Rows are numbered. After the first three, each row is followed by the numbers of the two nearest rows among all rows above it, by straight-line distance, nearest first.
(in the rows, 128 means zero)
1: [ 85 102 128 108  98 135 121 114  68 130 140 142 104 114  55 134 113 160
 124  89 167 156 145]
2: [113  91 146 112 121 110 107 100  88 125 152 119 147 109  66 160 118 134
 167 131 169 160 118]
3: [ 79  93 142 167 124 140 138 117  49  99 110 136 111 124  90  99 159 117
 113  77 127 106 155]
4: [134  96 130 126 106 133 127 118 144 100 152 134 126 149  35  94 167 115
  95 139 124 110 156] : 3 1
5: [ 86 121 159 154 162 126 130 181  93 131 125 152 143 130  45  97 100 199
  85  64 131 110 145] : 1 3
6: [153  90 163 125 126 122 127  99 182 105 152 108 150 129  66 113 144  86
 113 208 134 132 146] : 4 2
7: [ 83 105 138 106 100 166 120 108  73 140 118 153 104 114  72 117 137 187
 112  86 157 151 138] : 1 3
8: [100 121 138 116 168 158 143  98 115 119 108 161 125 157  94  97 152 194
  94 121 186 140 111] : 7 1
9: [149  98 125 115  99 138 160 126 161 105 113 126 118 120  38  89 110 120
  95 192 125 125 159] : 4 6
10: [ 93 105 146 109 111 172 116 101  97 142 111 150 121 115  90 123 148 195
 119 107 156 152 119] : 7 1
11: [ 87  97 149 109 106 154 128 102  89 123 124 152  97 116  74 111 148 181
 117 112 174 170 122] : 7 10
12: [124 100 140 121 106 121 203 135 134 100 109 120 115 112  55  98 117 124
  83 216 143 149 139] : 9 6
13: [ 80 100 103 181 136 142 137 169  49 116 129 139 118 134  81  92 149 150
  68  47 119  94 173] : 3 5
14: [134 103 109 118  89 143 180 139 151  95 102 143  93 125  19  74 111 131
  69 169 126 126 161] : 9 12
15: [102 125 132 114 162 164 125 103 128 133 107 153 139 150 113 114 148 203
 101 129 173 131 113] : 8 10
16: [ 79  93 124 177 143 134 146 138  55  99 125 131 117 126  80 112 161 125
  86  70 129 109 161] : 3 13
17: [ 90  86 165 169 156 122 146 102  82  94 130 115 129 117 103 115 173  96
 120 111 146 129 135] : 3 16
18: [124 103 122 119  94 131 202 144 133  92 101 130 102 116  35  85 113 138
  74 189 128 138 154] : 14 12
19: [ 97 101 129 110 103 131 104 110  69 145 137 126 135 107  68 154 105 144
 137 100 155 147 148] : 1 2
20: [ 85  92 149 165 138 136 125 109  62 106 119 119 134 118 105 116 157  99
 118  96 127 109 147] : 3 17
21: [153  84 174 120 132 114 128  95 177  99 164 107 147 133  67 112 167  83
 121 204 138 140 135] : 6 4
22: [148  97 176 137 127 111 103  91 126 114 155 107 153 136  90 103 212  91
 141 195 128 122 113] : 21 6
23: [108 122 149 125 140 121 119  97  84 110 117 147 111 117 211  82 142 168
  99 129 183 117 121] : 15 8
24: [ 80  97 115 178 139 146 128 145  45 116 120 128 131 123  93 115 149 118
  90  64 113  94 168] : 16 13
25: [130 107 117 119  95 144 169 147 134 129  99 114 139 107  51 111  95 128
  81 201 107 111 159] : 9 18
26: [140 100 143 137 110 124 120 110 129  99 149 132 123 148  50  84 204 114
 114 142 132 111 134] : 4 22
27: [144  86 153 117 118 121 147 106 176  86 146 126 117 134  42  89 144  80
 101 187 145 138 147] : 6 21
28: [ 92  98 115 115  94 129 125 116  59 113 141 145 110 121  28 135 109 160
 141  71 165 146 140] : 1 19
29: [121 125 138 143 146 119 115 117  90 123 142 141 125 125 174  91 159 188
  88 121 156 107 122] : 23 15
